[[ 34 -13  62 -46]
 [-45 -59 -41   1]
 [ 38 -48  74 -47]]
->
[[-13  62]
 [-59 -41]]

[[ -14  -93  -43]
 [  -5 -100  -71]]
->
[[ -93  -43]
 [-100  -71]]

[[  7 -14  23   5  -1]
 [-36  71 -65  91  66]
 [ 24 -13  45  43  15]
 [  9  -3  13  -9  -2]
 [ 48 -14  42  21 -10]]
->
[[-14  23]
 [ 71 -65]]

[[-34 -55 -40 -34  16]
 [-81 -49 -33 -21 -14]]
->
[[-55 -40]
 [-49 -33]]

[[ 13   9 -79 -49]
 [-18  10  93   4]
 [ 48  13 -55 -11]
 [ 44  31  28  62]
 [-19  51 -74  75]]
->
[[  9 -79]
 [ 10  93]]

[[-6 79 35 65]
 [45 51 30 -8]]
->
[[79 35]
 [51 30]]
---
[[ 28 -31   8]
 [ -9  12 -21]
 [ 17  45 -58]
 [ 81  15  15]
 [ 22  -1  -8]]
->
[[-31   8]
 [ 12 -21]]

[[-16  11  10   2 -14]
 [ 93  -3  67 -33  99]
 [-14  11  10   3 -14]
 [-74  47  39  15 -70]
 [ 42 -32 -33  -7  39]]
->
[[11 10]
 [-3 67]]

[[ 56 -32  31 -99]
 [ 15 -33  10  12]
 [ 58 -37  32 -98]
 [  3  93 -39  59]]
->
[[-32  31]
 [-33  10]]

[[-41  72  42]
 [ 15 -12  -3]]
->
[[ 72  42]
 [-12  -3]]

[[-17  57  24 -85  32]
 [ 13 -24 -60  54  30]
 [-47 -33 -82  19  -5]]
->
[[ 57  24]
 [-24 -60]]

[[ -3  92  -9  98]
 [ 73 -81  25   0]
 [-15  90 -11 -79]
 [ 39  62 -17  69]
 [ 17 -65 -29 -80]]
->
[[ 92  -9]
 [-81  25]]
---
[[ 47  35 -25  -1  20 -82   5   8]
 [-20  37 -10  69   6  61  55 -47]
 [ 35   8 -44  -5  34 -29 -32  40]
 [ 32  23 -20 -22   6 -16  -2 -14]
 [-27  -1  27  -1 -11  28  36 -32]
 [-10  33  18 -11 -22  -8  24 -73]
 [ -5 -40   6 -30  34 -30  42  71]
 [ 18  21 -50  29  30 -29 -60  41]
 [ -1  17 -19   7  21  39  16 -27]
 [ -3  -5  10 -37 -25 -32 -34  -8]
 [-16   3 -33  16  16  -1 -29  50]]
->
[[-20  37 -10  69   6  61  55 -47]
 [ 47  35 -25  -1  20 -82   5   8]
 [-10  33  18 -11 -22  -8  24 -73]
 [ 32  23 -20 -22   6 -16  -2 -14]
 [ 18  21 -50  29  30 -29 -60  41]
 [ -1  17 -19   7  21  39  16 -27]
 [ 35   8 -44  -5  34 -29 -32  40]
 [-16   3 -33  16  16  -1 -29  50]
 [-27  -1  27  -1 -11  28  36 -32]
 [ -3  -5  10 -37 -25 -32 -34  -8]
 [ -5 -40   6 -30  34 -30  42  71]]

[[ 87 -89 -84  88  85  86  88  79 -85]
 [ 58 -60 -55  59  58  59  59  57 -58]
 [-78  81  76 -80 -77 -78 -80 -72  78]
 [-78  79  75 -79 -76 -76 -78 -70  76]
 [-76  78  74 -77 -75 -76 -77 -69  75]
 [-54  55  52 -55 -53 -53 -54 -50  53]
 [-52  53  50 -53 -50 -51 -53 -46  51]
 [-41  41  39 -41 -41 -40 -41 -37  40]
 [ 83 -85 -80  84  81  82  84  75 -82]
 [ 56 -58 -55  59  56  58  58  53 -56]]
->
[[-78  81  76 -80 -77 -78 -80 -72  78]
 [-78  79  75 -79 -76 -76 -78 -70  76]
 [-76  78  74 -77 -75 -76 -77 -69  75]
 [-54  55  52 -55 -53 -53 -54 -50  53]
 [-52  53  50 -53 -50 -51 -53 -46  51]
 [-41  41  39 -41 -41 -40 -41 -37  40]
 [ 56 -58 -55  59  56  58  58  53 -56]
 [ 58 -60 -55  59  58  59  59  57 -58]
 [ 83 -85 -80  84  81  82  84  75 -82]
 [ 87 -89 -84  88  85  86  88  79 -85]]

[[-32  34  -5]
 [-84  46  85]
 [  0  51  -6]]
->
[[  0  51  -6]
 [-84  46  85]
 [-32  34  -5]]

[[ 44  33   8  23 -22]
 [ 59  82  -4  79 -49]
 [-94 -13 -81  31 -13]
 [ 41 -25 -26 -45 -13]
 [ 63 -20 -25 -45 -21]
 [ 33  10   3   0  -9]
 [ 62   7  -7 -15 -21]
 [ 25  37  14  34 -15]
 [ 23 -23 -23 -35  -8]
 [ 72 -40 -54 -73 -30]]
->
[[ 59  82  -4  79 -49]
 [ 25  37  14  34 -15]
 [ 44  33   8  23 -22]
 [ 33  10   3   0  -9]
 [ 62   7  -7 -15 -21]
 [-94 -13 -81  31 -13]
 [ 63 -20 -25 -45 -21]
 [ 23 -23 -23 -35  -8]
 [ 41 -25 -26 -45 -13]
 [ 72 -40 -54 -73 -30]]

[[-17  56 -12  52 -62 -29 -31   0 -40  75]
 [ 10  48 -34  59 -28 -23 -57   3 -50  91]
 [ 17  52 -36  48 -32  -9  -1 -21  18  15]
 [-16  50  -3  37 -58 -31 -20   2 -45  80]
 [ -7  -6 -43  -3 -39   2   0 -20  22   8]
 [ 12  -8 -15  -7 -32  -1  -2 -20  -1  18]
 [ 18  22 -41  27 -65 -16 -54   4  21  66]
 [ 10  53 -12  34 -68 -30 -41   3  16  68]]
->
[[-17  56 -12  52 -62 -29 -31   0 -40  75]
 [ 10  53 -12  34 -68 -30 -41   3  16  68]
 [ 17  52 -36  48 -32  -9  -1 -21  18  15]
 [-16  50  -3  37 -58 -31 -20   2 -45  80]
 [ 10  48 -34  59 -28 -23 -57   3 -50  91]
 [ 18  22 -41  27 -65 -16 -54   4  21  66]
 [ -7  -6 -43  -3 -39   2   0 -20  22   8]
 [ 12  -8 -15  -7 -32  -1  -2 -20  -1  18]]

[[-25 -15  -2   6 -31 -41 -41  -6 -41  19]
 [-12 -17  64 -85 -50 -44 -47  65 -73 -82]
 [ -5   4  45 -46 -24 -16 -23  35 -35 -50]]
->
[[ -5   4  45 -46 -24 -16 -23  35 -35 -50]
 [-25 -15  -2   6 -31 -41 -41  -6 -41  19]
 [-12 -17  64 -85 -50 -44 -47  65 -73 -82]]
